Below is a small trained network, with its code and all its weights. Each question gives an input and a class and asks what happens when units are switched off, that is, made to give their printed mean instead of their output.

import numpy as np


def w(rows, s, z=0):
    codes = np.array(rows[::2]) - 128.0
    scale = np.full(codes.shape[1], s)
    scale[-1] = z or s
    return codes * scale


def f(y):
    return y / 2 * (1 + np.tanh(0.7978845608 * (y + 0.044715 * y**3)))


def log_softmax(a):
    a = a - a.max(-1, keepdims=True)
    return a - np.log(np.exp(a).sum(-1, keepdims=True))


def net(x, mask):
    res = np.array(x, float).reshape(1, 7) / 4 @ E
    y = f(res @ A[0][:, :-1].T + A[0][:, -1])
    res = res + np.where(mask, y, B[0][:, -1]) @ B[0][:, :-1]
    return log_softmax(res[-1] @ U[:, :-1].T + U[:, -1])


A, B = {}, {}
E = w([
[237,145,111,95,169,179,78,80,45],'x0',
[91,32,82,157,99,255,201,78,69],'x1',
[88,103,65,24,202,91,140,138,118],'x2',
[117,140,109,153,91,2,115,41,40],'x3',
[129,125,129,126,127,125,127,126,128],'x4',
[42,185,108,110,60,152,45,110,130],'x5',
[134,103,73,193,178,124,76,69,227],'x6',
],0.008)
A[0] = w([
[162,170,133,114,117,51,91,143,157,73],'N0',
[29,74,174,141,144,75,157,157,180,7],'N1',
[129,188,81,89,87,194,24,102,115,198],'N2',
[115,112,116,181,115,44,171,40,42,148],'N3',
[244,111,130,155,171,88,215,130,137,157],'N4',
[141,138,96,153,177,125,105,68,191,42],'N5',
[249,125,121,80,197,159,76,95,75,53],'N6',
[167,134,164,111,118,53,97,137,146,8],'N7',
[170,197,142,108,157,99,104,186,159,34],'N8',
[134,126,177,89,179,232,112,202,184,24],'N9',
[181,146,211,213,79,170,126,110,142,38],'N10',
[153,133,20,175,174,108,74,141,204,166],'N11',
[173,173,115,119,120,102,81,197,175,117],'N12',
[141,183,225,1,78,113,184,203,55,118],'N13',
[80,86,63,18,217,115,128,134,122,2],'N14',
],0.0084,0.0034)
B[0] = w([
[162,138,62,110,111,193,136,124,133,192],'N0',
[151,64,144,208,130,82,152,223,97,194],'N1',
[100,153,101,159,109,77,227,169,139,207],'N2',
[158,153,80,106,186,171,14,167,133,235],'N3',
[55,249,58,83,112,122,227,111,126,227],'N4',
[130,86,198,132,177,120,151,58,66,175],'N5',
[120,85,149,225,93,64,161,228,98,217],'N6',
[163,67,63,146,151,176,97,137,119,168],'N7',
[172,76,91,133,83,169,162,101,132,190],'N8',
[86,172,105,89,231,117,2,166,77,217],'N9',
[228,120,177,22,37,69,83,121,183,197],'N10',
[116,148,204,146,167,136,168,74,123,224],'N11',
[114,99,84,129,113,169,153,116,78,196],'N12',
[106,107,192,164,174,132,136,33,100,254],'N13',
[234,111,176,34,34,102,117,128,235,202],'N14',
],0.0089,0.0088)
U = w([
[177,129,162,77,85,83,99,135,161,94],'0',
[127,99,135,200,125,82,134,214,102,65],'1',
[118,167,108,118,182,132,52,156,111,111],'2',
[140,75,70,134,110,252,150,120,112,115],'3',
[109,128,185,149,160,119,130,60,107,82],'4',
[69,208,103,128,107,109,162,138,140,199],'5',
[119,142,125,131,131,119,123,140,120,254],'6',
],0.015,0.0075)

Each question gives the input, the list of numbers given to net, and the class t.
The units are the neurons (one row each of A and B). Each row of codes is followed by its name. A weight is (code - 128) times the scale printed after its matrix; where a second scale follows, it is the last column's (A, B and U).
mask holds one flag per neuron, in row order. A switched-off neuron (its flag False) gives its mean, the last column of its row in B, instead of its output. The means were averaged over made-up inputs and are rounded, as every weight is.
A unit's drop is (log p(t) with every unit on - log p(t) with that unit switched off) / (log p(t) with every unit on - log p(t) with every unit switched off).
The circuit of an input: a set's keep is (log p(t) with only the set's units on - log p(t) with every unit switched off) / (log p(t) with every unit on - log p(t) with every unit switched off). Starting from the 12 units with the biggest drops (on a tie, the unit counted first), units are removed one at a time, each time the one whose removal leaves the highest keep (on an exact tie, the one counted first), for as long as the keep stays at least 0.8.
circuit, biggest first: the units of the circuit, biggest drop first
unit that matters most: the unit with the biggest drop
k most important neurons: the k neurons with the biggest drops, biggest first
drop of u: that unit's drop, to one decimal
input [4,3,8,0,-6,5,8], class 0: 2 most important neurons	[N14; N13]
input [4,0,-3,7,5,0,5], class 2: circuit, biggest first	[N3]
input [-5,-1,6,-4,5,4,-8], class 4: 2 most important neurons	[N13; N10]
input [1,7,7,-5,6,8,3], class 5: circuit, biggest first	[N2; N8]
input [7,0,5,-4,-3,7,2], class 1: circuit, biggest first	[N6; N2]
input [0,2,2,-4,1,-2,-2], class 2: circuit, biggest first	[N9; N8]
input [-1,-3,6,-2,-2,6,0], class 0: 2 most important neurons	[N14; N4]
input [-1,0,3,-7,-6,-5,-8], class 4: 2 most important neurons	[N13; N3]
input [6,1,1,-8,4,6,-4], class 2: 3 most important neurons	[N9; N4; N1]
input [4,-7,3,7,-5,8,7], class 5: 2 most important neurons	[N2; N13]
input [1,-2,5,-4,2,7,-7], class 4: 2 most important neurons	[N13; N4]
input [1,-6,2,-3,-6,3,-6], class 3: circuit, biggest first	[N8; N12; N0]
input [8,-6,-5,-5,7,6,-5], class 1: 3 most important neurons	[N6; N2; N4]
input [-3,-8,0,8,-5,4,3], class 2: unit that matters most	N3
input [-2,-8,8,8,-1,8,-7], class 0: 4 most important neurons	[N14; N9; N4; N8]
input [-8,-7,5,-4,-8,1,-8], class 1: 2 most important neurons	[N1; N11]
input [-7,3,-7,0,0,6,3], class 0: 2 most important neurons	[N10; N6]
input [-6,-5,-7,7,3,-8,5], class 5: 2 most important neurons	[N4; N14]
input [5,1,4,-6,2,-3,2], class 2: 2 most important neurons	[N9; N1]
input [0,5,-7,6,7,-3,2], class 0: circuit, biggest first	[N10]
input [8,-3,8,2,-1,3,1], class 0: 2 most important neurons	[N14; N1]
input [-5,-5,2,4,1,-8,2], class 5: drop of N6	0.2
input [1,5,-1,-7,6,7,0], class 2: drop of N9	0.7
input [-2,7,2,-6,4,-8,-6], class 5: drop of N4	0.5
input [7,-3,4,7,3,-2,2], class 1: drop of N6	2.2
